Here is a tiny trained network, its code and every weight. The questions are about switching its units off for an input and a class, where a switched-off unit gives its printed mean instead of its output.

import numpy as np


def w(rows, s, z=0):
    codes = np.array(rows[::2]) - 128.0
    scale = np.full(codes.shape[1], s)
    scale[-1] = z or s
    return codes * scale


def f(y):
    return np.maximum(y, 0)


def log_softmax(a):
    a = a - a.max(-1, keepdims=True)
    return a - np.log(np.exp(a).sum(-1, keepdims=True))


def net(x, mask):
    res = np.array(x, float).reshape(1, 6) / 4 @ E
    y = f(res @ A[0][:, :-1].T + A[0][:, -1])
    res = res + np.where(mask, y, B[0][:, -1]) @ B[0][:, :-1]
    return log_softmax(res[-1] @ U[:, :-1].T + U[:, -1])


A, B = {}, {}
E = w([
[215,46,150],'x0',
[233,191,195],'x1',
[14,129,163],'x2',
[204,97,165],'x3',
[81,169,106],'x4',
[56,92,2],'x5',
],0.0071)
A[0] = w([
[155,86,96,255],'N1',
[176,176,131,119],'N2',
[129,160,166,122],'N3',
[162,145,133,189],'N4',
[125,141,73,151],'N5',
[145,192,95,166],'N6',
[141,251,95,120],'N7',
[78,118,196,122],'N8',
[96,138,63,145],'N9',
[126,134,195,189],'N10',
[78,142,117,171],'N11',
[164,125,121,106],'N12',
],0.02,0.0064)
B[0] = w([
[232,126,181,255],'N1',
[104,151,201,208],'N2',
[80,158,123,180],'N3',
[162,111,254,206],'N4',
[138,52,105,203],'N5',
[120,42,146,193],'N6',
[39,17,120,223],'N7',
[88,168,71,191],'N8',
[217,98,55,253],'N9',
[159,178,144,215],'N10',
[122,165,36,235],'N11',
[88,180,199,170],'N12',
],0.0093,0.009)
U = w([
[39,20,189,2],'0',
[163,96,167,175],'1',
[148,86,47,76],'2',
[98,124,213,91],'3',
[155,79,152,243],'4',
[8,187,81,159],'5',
],0.011,0.0055)

Each question gives the input, the list of numbers given to net, and the class t.
The units are the neurons (one row each of A and B). Each row of codes is followed by its name. A weight is (code - 128) times the scale printed after its matrix; where a second scale follows, it is the last column's (A, B and U).
mask holds one flag per neuron, in row order. A switched-off neuron (its flag False) gives its mean, the last column of its row in B, instead of its output. The means were averaged over made-up inputs and are rounded, as every weight is.
A unit's drop is (log p(t) with every unit on - log p(t) with that unit switched off) / (log p(t) with every unit on - log p(t) with every unit switched off).
The circuit of an input: a set's keep is (log p(t) with only the set's units on - log p(t) with every unit switched off) / (log p(t) with every unit on - log p(t) with every unit switched off). Starting from all 12 units, units are removed one at a time, each time the one whose removal leaves the highest keep (on an exact tie, the one counted first), for as long as the keep stays at least 0.8.
units of the circuit, in order: the units of the circuit, biggest drop first
k most important neurons: the k neurons with the biggest drops, biggest first
drop when u is switched off: that unit's drop, to one decimal
input [7,3,-7,-3,-5,-2], class 3: 4 most important neurons => N12, N9, N2, N4
input [-1,8,-5,-7,6,0], class 0: units of the circuit, in order => N7
input [-5,7,2,-3,-2,7], class 2: 4 most important neurons => N9, N11, N4, N2
input [0,3,7,0,0,-7], class 5: 2 most important neurons => N8, N1
input [8,-5,8,5,-4,8], class 2: units of the circuit, in order => N4, N9
input [2,2,5,-1,0,-1], class 5: units of the circuit, in order => N1, N8, N4
input [1,6,4,-1,4,4], class 0: units of the circuit, in order => N7, N1
input [5,-4,-2,3,-6,-4], class 3: units of the circuit, in order => N9, N12
input [-2,7,-3,3,6,7], class 0: units of the circuit, in order => N7, N6
input [-1,0,4,3,-5,-3], class 3: units of the circuit, in order => N9, N5
input [-2,6,5,-2,0,0], class 5: units of the circuit, in order => N1, N8
input [-7,4,5,3,8,-6], class 5: 2 most important neurons => N8, N3
input [-3,-2,1,1,-6,3], class 2: 2 most important neurons => N4, N2
input [-8,5,-8,-7,1,-7], class 0: units of the circuit, in order => N7
input [-6,6,-7,-4,-8,-7], class 3: 2 most important neurons => N10, N2
input [-8,4,2,3,1,7], class 2: 2 most important neurons => N9, N11
input [4,1,1,7,-6,-2], class 3: 2 most important neurons => N9, N12
input [5,2,-3,0,-1,-7], class 3: drop when N12 is switched off => 0.1
input [-4,8,-3,0,4,5], class 0: drop when N7 is switched off => 0.2
input [4,1,-1,-5,-4,-3], class 3: drop when N1 is switched off => 0.0
input [8,-4,8,0,-1,-2], class 5: drop when N5 is switched off => 0.1
input [5,-2,2,-8,3,-4], class 5: most important neuron => N1
